The symbols move the items like this.
* | j z m
Q597 | Q550 Q799 Q712
Q830 | Q638 Q285 Q683
Q547 | Q801 Q131 Q877
Q931 | Q991 Q936 Q218
Q712 | Q505 Q868 Q638
Q89 | Q668 Q185 Q879
Q488 | Q12 Q891 Q895
Q618 | Q994 Q931 Q979
Q543 | Q581 Q410 Q439
Q315 | Q86 Q440 Q676
Q888 | Q224 Q596 Q705
Q550 | Q478 Q344 Q505
Q365 | Q765 Q331 Q381
Q783 | Q876 Q595 Q984
Q510 | Q596 Q86 Q971
Q256 | Q439 Q960 Q397
Q792 | Q440 Q668 Q735
Q331 | Q979 Q537 Q241
Q706 | Q791 Q439 Q429
Q218 | Q331 Q994 Q126
Q727 | Q305 Q448 Q785
Q960 | Q493 Q543 Q706
Q126 | Q241 Q365 Q243
Q465 | Q872 Q785 Q12
Q638 | Q141 Q821 Q931
Q997 | Q436 Q163 Q911
Q971 | Q322 Q888 Q344
Q439 | Q562 Q493 Q234
Q347 | Q410 Q12 Q960
Q440 | Q879 Q242 Q510
Q360 | Q131 Q209 Q354
Q354 | Q719 Q547 Q355
Q375 | Q936 Q638 Q618
Q241 | Q396 Q765 Q120
Q506 | Q603 Q184 Q448
Q224 | Q971 Q676 Q799
Q669 | Q465 Q384 Q488
Q403 | Q20 Q436 Q24
Q12 | Q423 Q892 Q543
Q410 | Q895 Q423 Q493
Q603 | Q609 Q297 Q207
Q791 | Q397 Q562 Q81
Q991 | Q618 Q683 Q331
Q131 | Q849 Q24 Q719
Q242 | Q792 Q89 Q86
Q595 | Q215 Q120 Q229
Q215 | Q783 Q187 Q226
Q801 | Q354 Q849 Q134
Q187 | Q595 Q243 Q940
Q537 | Q218 Q618 Q765
Q384 | Q785 Q140 Q891
Q322 | Q144 Q224 Q597
Q984 | Q651 Q229 Q997
Q285 | Q821 Q712 Q375
Q396 | Q381 Q126 Q187
Q581 | Q960 Q895 Q562
Q685 | Q429 Q397 Q779
Q681 | Q244 Q603 Q305
Q24 | Q360 Q370 Q801
Q979 | Q365 Q218 Q396
Q505 | Q285 Q63 Q141
Q234 | Q685 Q791 Q185
Q209 | Q24 Q911 Q547
Q436 | Q240 Q500 Q370
Q989 | Q243 Q396 Q215
Q463 | Q489 Q355 Q506
Q86 | Q735 Q879 Q888
Q668 | Q242 Q779 Q315
Q493 | Q256 Q581 Q791
Q799 | Q344 Q144 Q868
Q81 | Q49 Q685 Q668
Q355 | Q247 Q877 Q184
Q63 | Q712 Q478 Q830
Q651 | Q617 Q226 Q436
Q821 | Q830 Q505 Q936
Q872 | Q891 Q669 Q423
Q297 | Q506 Q44 Q244
Q891 | Q892 Q465 Q347
Q44 | Q184 Q463 Q609
Q489 | Q44 Q247 Q603
Q868 | Q63 Q550 Q821
Q163 | Q500 Q651 Q403
Q120 | Q187 Q989 Q876
Q207 | Q727 Q244 Q384
Q892 | Q488 Q872 Q410
Q185 | Q779 Q81 Q792
Q305 | Q140 Q207 Q669
Q423 | Q347 Q488 Q581
Q940 | Q229 Q783 Q617
Q144 | Q705 Q971 Q550
Q478 | Q868 Q597 Q285
Q397 | Q234 Q706 Q49
Q429 | Q81 Q234 Q89
Q735 | Q510 Q315 Q224
Q381 | Q989 Q241 Q595
Q240 | Q403 Q997 Q209
Q765 | Q126 Q979 Q989
Q617 | Q163 Q984 Q240
Q994 | Q537 Q991 Q365
Q184 | Q297 Q489 Q681
Q879 | Q315 Q792 Q596
Q676 | Q888 Q510 Q144
Q609 | Q681 Q506 Q727
Q20 | Q911 Q240 Q360
Q243 | Q120 Q381 Q783
Q596 | Q676 Q735 Q322
Q849 | Q547 Q360 Q231
Q779 | Q89 Q49 Q440
Q705 | Q799 Q322 Q478
Q141 | Q375 Q830 Q991
Q140 | Q431 Q727 Q465
Q226 | Q984 Q940 Q500
Q49 | Q185 Q429 Q242
Q719 | Q231 Q801 Q247
Q448 | Q207 Q681 Q431
Q876 | Q940 Q215 Q651
Q500 | Q997 Q617 Q20
Q244 | Q448 Q609 Q140
Q895 | Q543 Q347 Q256
Q370 | Q209 Q20 Q849
Q344 | Q597 Q705 Q63
Q877 | Q134 Q719 Q489
Q431 | Q384 Q305 Q872
Q683 | Q931 Q375 Q537
Q785 | Q669 Q431 Q892
Q231 | Q877 Q354 Q463
Q936 | Q683 Q141 Q994
Q229 | Q226 Q876 Q163
Q911 | Q370 Q403 Q131
Q134 | Q355 Q231 Q44
Q562 | Q706 Q256 Q685
Q247 | Q463 Q134 Q297

The rows follow the links: the fewer symbols apart two items are, the more alike their rows tend to be.

Each row is also shifted at random along 12 hidden directions that mean nothing.

Some items, each with a row of numbers:
Q609: [ 178,   79, -366,  -39, -544, -267, -100,  274,  151,  361,  164,  202, -138,  -46,  328,   45, -329, -109,  237, -378,  -46,  187,  304,   80,   51,  226,  231,  181, -181, -159,   11,   70,  162,  263, -326,  316, -528,   75, -177,  151,  187, -685, -516,   20, -148,   61,  -18, -327,   53,   38, -359,  456,  283,  289]
Q243: [-972,  297,  -66,  -24,  -94, -181,  -11,  -92, -223,   53,  -43, -111,   94,  167,  105,   35, -449, -245,  -91, -623,  393, -178,   30,   48,  -18, -148,  -99,  380, -128,  -57, -484, -524, -511,  -68,  194,  -19, -135,  551, -226, -177,  -55,   -5,  382,  209, -269,  352,   -4, -386,  -63,  -58,  -61,  -41, -344, -354]
Q994: [-176,  -61,   75,  406,  359,   92,  163,  132,  100,  -66,  -32, -122, -153, -131, -249,  157,  279,  304, -432,  553,   -4, -300, -285,   68,  133,   89, -243, -460,  192,  189,  214, -146, -331, -278,  -66, -152, -167, -665,  119,   62, -400, -343,  178, -140,  146,   47,    1,   94,   87,   18, -148,   55,  -96,   91]
Q550: [   6,   16,   51,   19,   -4, -379, -326, -225, -175, -274,   90,  374,   98,  191, -382, -227,  226,   93,  -36, -409, -547,  491, -196,   -5,   85, -296, -270, -229, -140,  197, -115,  -83,  108, -276, -156,  569,   40, -207, -236,  368, -190,  182, -430, -454,   11, -580,  540,   25,  -70, -399,  515, -489, -289,  104]
Q163: [-718,   24, -173,   43,   -7,  158,  106,   55,  -14,   87,   34,  383, -122, -218, -277,  220,  308,   -2, -130,   99, -278,  374,  180,  -85,  172,  213, -194,   94, -209, -169,  180,  158,  450,  -29,  229,  354,  571,  -72,  111,   57,  366,  103,  -59,  -93,  -37,    3,  334, -134, -151,   54,  -44, -122,   35,  557]
Q936: [ -19,  104,  171,   21,   69,  183,  134,  -64,  -89,  140, -250, -356,  -23,  138, -102,  -93,  144,  278, -252,  151,  397,  144,  -43, -471,  -38,   27, -246,   53,  328,   38,  -87,   51,  108, -255,  -48, -609,  -86,   81,  179, -254,  354,  190,  447,  358,  248,  346,  127,  133, -133,  102, -413,  181,   10, -150]
Q184: [-204,    7, -286,    6,  -79, -104, -170,   88, -103,  -84,  132,  263, -163, -119,  141,   -4, -301,   10,  212, -132, -238,  448,  106, -175, -158,    7,  273,   19,   27,   24, -246, -148,   53,  204, -219,  303, -139,   92,  274,  101,  -12, -585,  375, -218, -160,  -37, -111,   14, -245,  137, -540,  419,   42,  -50]
Q895: [ 423,  -74,  426, -288,  222,  399,    9, -422, -194, -234, -250, -219,   38,  257,  185, -136, -253, -358,  281, -157,  347, -189,    2,  173, -277, -183,  342,  404,  -30,  -79, -349,  -90,   88,  133,  255, -221,  255,  210,  -84, -311,  671,  532, -383,  496, -157,  137, -115,  157,   83,   27,  344, -415,   32, -461]
Q344: [ 360,  187,   14,  344,   53,  -34, -250,  -48,    2, -261,   39,  116,  209,    3,   16,  -13,  193,   27,   33,  150,  -46, -112, -130,   59, -341,  -22,  -73,  207, -393,   83,  306, -217, -329, -129,  188,   34,  699,  112, -174,  300, -463,  122,  283,   61,   42,  214,  172, -312,   77, -297,  359, -277, -170,  106]
Q439: [ 370,  283,  -88,  169,   -9, -212, -409,  -63,   67, -282,  234,  -64,  151,  138,  446, -128, -527,  -44,  283, -241,  -45,    0,  -88,  176, -238,   35,  401,  230, -536,  211, -169, -350, -419,  108,  157,  416,   50,  164, -141,  212, -354, -670,  224,   38,  -98,  165, -190,   34,  -27,   42,   11,  300,  123, -288]
Q879: [ -26,  188,  254,  281,  515,    0, -160, -269,  115, -189,   -3, -144,  312,  -71,  234, -235, -203, -163, -230,    3,   26,   -2, -249,  441,  237, -109,  191,  -82, -825,  116,  -62,  -92, -440, -177,  398,  532,  282, -224, -197,   82, -132, -447, -279, -227,  157,  127,   19,  106,   68,  100,  380, -520,  166,  -42]
Q765: [-485,   80,  108,  338,  -83,  -36,  141,  161,  -28,  -41,   83,   27,  224,  187, -482,  342,   82,   38, -390, -459, -270,  -48,  -30, -162, -121,  153, -281,  -27,  -63,   18, -179,  -57,    7,  -28,  307,  373,  407,  217,  192, -179,  -62,  626,  434, -327,  -93,  132, -316,  154, -115,  -35,  929, -488,  -60, -217]
Q997: [ 181,  -49,  -49,  141, -149,  142,  303,  416,  120,  246,   -5,    8, -256,   33, -330,  323,  -10,  317,  -43,   18,   30,  185,  203, -365,  -85,  244, -247,   27,  354, -248,  -66,  337,  353,   78,  -72,  134, -252, -310,  353, -370,  473,  -70,   42, -311,  -27,  197, -154,  417, -112,  129,   -7,   96,  277,   69]
Q370: [-373,  150,   10,   36,  207,  391,  372,  -88, -134, -178, -201,  -15, -288,  -43, -151,   36, -127, -113,  -54,  772,  305,  -23,  -81, -553, -182,  -69,   76,  -92,   -3, -101, -297, -418, -919,   55,  -15, -379,  -91,  -10,  551,  -89,  228, -161,  422,  -95,   49,    4, -154,  256,  187,  453, -471, -145,  -34, -300]
Q134: [ -36,  233, -181,  147, -283,  271,  148,   62,  290,   -8,  121,  181,   74,  118,  128,  307, -282, -357,  211, -482,    7,  -94,  214,  240, -443,   27,  174,  539, -345, -358, -347, -210,  -25,  224,  174,  438,   -9,  298,  136, -102,  272,    4, -223,    9, -297,  224, -329,   -5,   -4,  -61,  547, -124,  138, -264]
Q668: [ 189,  -26,  -37,   59,  -81,  -48, -149, -115,   -2,  162, -212, -110,  179, -227,  288, -315,  184,  -50, -135,  526,  159,  261,   14, -287,  195,   69,  108, -103,  -27,   56,  466,  290, -105,   10, -351, -499,  -14,   34,  -65,  196,  -73,   59, -125,   61,  320,  105,  109, -396,  176,   86, -333, -148,  165,  301]
Q868: [-129, -149,  490,   90, 1039,   50, -386, -339, -372, -379, -118, -160,   85,   74, -354, -285, -202,  275,  -21,   -8,  -38,  118, -119,   41,  -52, -290, -182,  131,   62,   95, -302,   78,   83, -211,  445,  522,  679, -564,  -84, -258,  256,   59,  324, -410,  -28,    4,  472,  525, -299,  -90,  346, -601, -299,  -53]
Q581: [ 341,  -97,   29, -213,    0,   16, -181, -146,  -24, -248,  -11, -131, -141,  201,  286, -157, -356, -121,  280,   44,  293,  200,  -98, -198,   24, -200,  330,   72,   89,  118, -109,   15,   58,  179,    4,  161, -263,  -37,  -73, -231,  353,  150, -419,    6, -169,   11, -273,  193,  112,   48,   45, -192,   71, -551]
Q436: [ -64,  295,   -9,  -78, -429,   79,  355,  171,   -3,  123,   53,   91,  -20,  209, -243,  303,  -62,   82,   24, -498, -114,  -44,  158,    7,  -60,  224, -194,  218, -246, -153, -410,  -32,  -55,  -23,  250,   19, -117,  355,  146, -144,  184,   90,   75,  147,  -17,   43,  -10,  329,  -32,  110,  275,   36,  226,  -30]
Q727: [-392,  -12,  201,  -52,  197,  606,  128, -386,  -47,  -52, -235, -232,   21,  -36,  -39,    6,  -56, -112,   -3,  777,   76, -482,  225, -192, -309,  374,  226,  370,  363, -122,  -63,    5, -171,  292,   72, -648,  253, -191,  283,   12,  419,  333,   66,  534,   79,   27,   22,  221,  187,  450,  134,  101,  129,   38]
Q712: [-539,  353, -354,  -71, -327, -153, -174, -118,  208,  -77,   14, -169,  -26,  194,  164, -132,  -11,  177,  -50,  283,  314,  258,  -94, -528,  218,  -74, -179,  192,   40,  177,  203, -104, -225, -169,  -12,  -47, -458,   25, -254,   42, -161,  213, -218,  147,  125,   83,  236,  -90,  140,  -77,    4,   84, -183, -299]
Q706: [ 456,   13,  178,   31, -174,  100, -232, -316, -240, -466, -201,   -1,  109,  227, -145,  -79, -154,  102,  305,  103, -186,   68,   15, -364, -366,   83,  161,  260,  194,  150, -234,   90, -267,  179, -107, -218,  -99, -108,   97,    7,   66,  621, -300,  -13,  -12, -147,   -4,  381,  209,  -40,  770, -661,  114, -315]
Q991: [ 110,  430, -211,   24, -515,  104,  311,  122,  348,  107,   80,    7,  -39,  275,  -81,  121,  368,   40, -204,   77,  213,  396, -125, -435,  115,   39, -297,   65, -510,  -51,  235,  -34,   57, -272,  291,   54,  124,  412,   47,  -28,  226,  345, -160,  231,  219,  187,   15,    0,   62,    1,  113,  -13,  167, -131]
Q877: [ 139,  -95, -103,  -11,  -14,  201,  165,  112,  146,   17,   72,  102, -230,   39,    1,  111, -139, -141,  202,  -94,   11,   20,   60,   15, -374, -189,  139,   15,  262, -246, -276, -216,   69,  132, -242,  102, -369,  -23,  337, -103,  185, -243,   49, -162, -218,  -97, -280,  122,  -79,   -5, -198,  275,  -62, -334]
Q187: [  46,  154, -150, -158, -375, -128,  161,   30,  -30, -156,   14,  359,  -75,  143, -204,  170,  187,    2,  249, -481,  -96,  -11,  -22,  182,  -85, -309, -348,  140, -167, -151, -174, -165, -196, -190,   29,   94, -261,  198, -234,   77, -269,  306, -418,  -53, -136, -250,  303, -111,  112, -426,  361, -403, -262,    5]
Q683: [ 317,  213,  263,  168,   14,  134,  159,   95,  -25,   30, -205,  -80,  206,  -51,  -68,  177,  134,  130,  -72, -206,  243, -170,   29,  259,   74,  145, -298,  345, -508, -163,   83,  276,  -94, -216,  571,  -95,  532,  174, -242, -279,   68,  381,  -58,  196,  132,  550,  136,   21,   54, -108,  511, -752,  214,  280]
Q240: [-294,  203, -196,  260,  -88,   79,  251,  299,  240,  106,  125,   37,  -97, -215,   47,  387,  -55,   69,  -76,  233,   33, -510,   60,  290,   54,  355,  -62,   57, -293, -103,  107, -158, -481,   35,  258,  -22,  -60, -120,   13,   86, -397, -558,  180,   89,    7,  244, -104,  -25,  106,  188, -122,  283,  140,  294]
Q543: [ 350,  123,  139,  211,  225,  157, -200, -125,  123, -334,  194,  -79,  203,  211,  213,  -76, -429, -164,  128, -263, -117,   95,  -78,   70, -446,  -16,  446,  200, -393,   67, -334, -281,  -19,  164,  280,  491,  424,  245,  297,  -45,   78, -238,  509,  -46, -116,  200, -477,  362, -223,  155,  297,  157,  138, -570]
Q465: [ 104, -329,  261, -165,   97, -125,   45, -185, -199,  248, -110,   19,   68,  -45,  -85, -268,  -40, -209, -130, -245, -347,  -18,   37,  229,   57,  -77,  230, -435,  343,  -15, -336,   45,   84,  113, -638, -241, -558, -119,  192,  188,  109, -271, -226, -172,   54, -563,  -33,   20,    4,  114, -223,  150,   68,   83]
Q207: [-417,  -67,  -67,  -62,  -19,   46,  -70, -293, -110, -228,   67,  475,   22, -216, -238,   -5,  218, -141,   35,  295, -709,   16,   80,  266,  158,  203,  111, -165, -206,   43,    8,   34, -160,  136,  -64,  193,  105, -369,   51,  550, -144,  -67, -612, -191,   63, -742,  369,   61,  185,  142,  294, -274,   63,  520]
Q595: [ 388,   75, -130,  199,  -39,  333,  190,  143,   74,   -6, -142,  100, -231,  -31,  -89,  113,  244,   42,  177,  339,  306,  -73,   98, -250, -608, -164, -188,  287,  278, -324,   83, -246, -203, -117, -255, -465,   20,   15,  222,   -3,   44,  -18,  285,  144,  -18,  271,  135, -258,   41, -272, -369,   80, -240,   32]
Q12: [ 134, -346,  -72,  -55,   45, -105,  -92,   15,  -37,  -80,   61,  251,   28, -270,  140, -106,  158, -223,   -7,  160, -298,  335,  -67,    6,  153, -136,  313, -472,    8,   83,  246,  180,  198,  167, -289,   92,   78,    0,  179,  183, -154,   32,  -93, -384,    1, -304, -260, -157,  -24,   47, -162, -130,   64,  110]
Q505: [-429,  156,   85, -109,   25,   42, -132,  -95,   67,  -75, -111, -443,  194,  142,   27,   84, -161,  296,    7,  -76,  382, -285,   89,  -82,  206,  112, -314,  573,  126,   43,   68,  332,  172,  -78,  604,  -53,  171,    5, -408, -497,   34,  781,    9,  307,   30,  442,  137,  288,  -18,  -73,  694, -346,  -44, -208]
Q244: [ 125, -230,   51, -390,   53,  -52,  -72,  -86, -522, -358, -138,  261, -117, -306, -145,   14,   82,  246,  367,  384, -383,   18,   51, -118,   96,  118,  133, -176,  216,  187,    3,  253, -186,  216,   54, -528,  242,   46,  194,  129, -392,  241,  376,  -29,   96, -416,  200,  274,   62,  230, -277, -225,   66,  399]

From each start, follow one symbol. Which item do you reach?
Answers are names.
start [-286,  -65,   53,  -45,  113,  -24,  256,  156, -109,  107,   83,  197, -137, -121, -327,  133,   14,  -14, -127, -110, -235,    4,   46,   82,  179,   38, -106, -283, -111,  -95, -188,    7, -104,   14,   92,  296,   67,  -88,  193,  -32,  109, -250,   50, -372,  -46, -264,    0,  199,  -67,  185,  -71,  -96,   52,  221]
j -> Q370
start [-140, -118,  -96,  316,  104,  201,  118,  225,  250,  131,  127,  186,  -44,  -48, -103,  171, -219, -276,  -43, -204, -114,  152,  205,  -60, -348,  -57,  135,   78,   65, -405, -215,  -18,  165,  251, -122,  666,  -57, -188,  380, -185,  444, -238, -107, -641, -297,  110, -419,   91,  -95,   20,  309, -148,   52, -207]
m -> Q247
start [ 305, -125,  -42,  -87, -133,   83,  150,   48,  212, -124,   68,  -56,   93, -177,  216,   69,  112,  -38,   75,  419, -140, -355,  -68,  170,   10,   45,  257, -270,   81,   97,  222,   68, -234,  158, -137, -462, -230,   65,  171,  151, -621,   91,  107,   70,  125, -245, -407,   99,  185,  150,    7,  210,  169, -104]
m -> Q347
start [  35, -166,  -53,  131,   67, -272, -301,  176,   -2,  258,  -54, -213,   33,    7,  -25, -136,  -12,  316,  -88, -118,  160,  173,   93, -253,  117,  -10, -269,   73,  485,    3,  243,  373,  510,  -71, -213,  132, -150, -321, -259, -181,  105,   31,  -27, -210,    2,  229,  191, -120, -146, -247,  -37,   56, -123,  151]
z -> Q478
start [-442,  -64,   22,  418,  117,  -99,   66,  309,  109,  156,   42, -178,   17,   80, -237,  305, -248,  112, -241, -360,  119, -373,   21,   46, -107,   82, -266,   80,  415, -142, -142,  -21,  -15,   32,   -7,  368, -260, -346,  -47, -369,  -18,    7,   85, -411, -299,  322, -334,   46,  -32, -175,  541, -160, -201, -243]
z -> Q241
start [-259,   84, -269,   75, -195,   73,   67,  242,  152,   56,   39,   75, -115,  -70,  -54,  287,   34,  205,  121, -100,   81,  -22,  172,  -16,  -98,   76, -254,  337,  143, -195,   72,   81,  239,  -33,  157,   40,  -13,    9,  -21, -173,  -60,   75,  154,   68,  -88,  287,   88,  -29, -120, -173,    5,  136,  -51,  114]
m -> Q617
start [  -1,   57, -345,  119, -299,  217,  194,  351,  455,   67,  154,  -44, -211,  -22,  -78,  454,  275,  382,   90,  194,   48, -401,  155,  105, -167,  229, -351,  259,  441, -143,  253,  110,  356,  -53,   53, -176, -342, -325,   41, -106, -290,   30,   20,  270,  -29,  167,   40,  161,  -48, -223,   59,  602,   -6,   38]
m -> Q163
start [-750,    7, -102, -151,  -46, -419,   25,  100,  -88,   23,  197,  127,  -97,  -16, -256,  256, -156,  387,  -52, -770, -471, -257,  -12,  679,  505,  106, -318, -218,  162,  204, -453,  -16,  108, -195,  158,  400, -704, -331, -255,   -4, -519, -480, -196,  -99, -133, -427,  268,  379, -166,  -89,   48,  335,  -58,  179]
j -> Q163
start [-394, -163,   14, -164,   87,    2,  201,  -25, -165, -170,  133,  364,  -22, -107, -282,  104,  178, -150,  -13, -174, -500,  -81,  -61,  256,  -32, -208,   10, -369,   88,   -8, -287, -240,  -98,   32,  -54,   57,   41,  122,  297,  191, -358,   29,  279, -278,  -90, -611,  -53,  132, -111,   -2,  -13,   24, -236,    7]
m -> Q134
start [ 163,   41,  -27,  383, -154,   14, -307,  -34,   27, -185,    6, -123,  196,  186,  189,    6, -502,  -67,   54, -250,  -46,  167,   84, -315, -416,  210,  361,  301,   72,   70, -226,    1,  -22,  334, -114,  311,  -85,   35,  159, -164,  201,   42,   13, -147, -183,  362, -505,  105,    1,   97,  545, -189,  218, -464]
m -> Q791
start [-229,  -10, -327, -249,  -79,  271,  119, -126,  196, -339,  168,  392, -257,  -91,   27,  137,  257, -189,  289,  376, -224,   72,  -61,  118,  -94, -223,  133,  -41,  -59,  -56,   60, -299,   35,   43,   40,   64,   34,  -33,  173,  286, -145,   79, -230,  100, -120, -457,   92,   11,   43,  -68, -171,  259, -201,  -78]
j -> Q247
start [ 231,  -40,   69, -198, -216,  -34,  336,  323, -180,  180,  -92,  100, -111, -128, -161,  331,   14,  132,  152, -240,   53, -327,  142,  219,  157,  189, -237,   17,  -75, -194,  -33,  274,  -85,   54,  250, -246,    6,  202,  -96, -242,  -12,  140,  -43,   57,  -23,   62,  -32,   94,  106,   58,   43, -252,  177,  359]
z -> Q436
start [-656,  166, -389,    7, -560, -158, -103,   36,   76, -101,  171,  173,    3,   10,   50,  181, -237,   64,   52,   10, -409,  201,  162, -320,   81,  404,  208,   55,   36,  152,  -85,   28,  -97,  330,  -77,  143, -395,  112,  204,  146, -237,  -38,   51,  -85,  -30, -197, -205,  203,   38,  303,  165,  272,  226,  -64]
m -> Q305
start [-207,  227, -234,    2, -267,  -38,  197,   82,  108, -365,   41,   99, -134,  104, -159,  304,   97,  109,  109,  149,  121, -271, -211, -116,  -94, -227, -296,   17,    1,   28,  -37, -323, -702, -129,  144, -141, -369,   -2,  -58,  -31, -568,  386, -129, -121, -121, -119,  -68,  126,  262, -199,  410, -444, -304, -401]
m -> Q215
start [ 160, -113,  295,  169,  153,  -26, -226, -164, -132,  140, -249, -438,  334,  -59,  117, -217, -184,  218, -123,   76,    8, -358,  142,   -1, -134,  281,   92,  127,  454,  118,  -43,  238,  -55,   97, -303, -648, -198, -140,    5,    5, -182,  -34,  347,  223,  238,  189,    0,   77,   13,  117,   53,  153,  183,   61]
j -> Q779
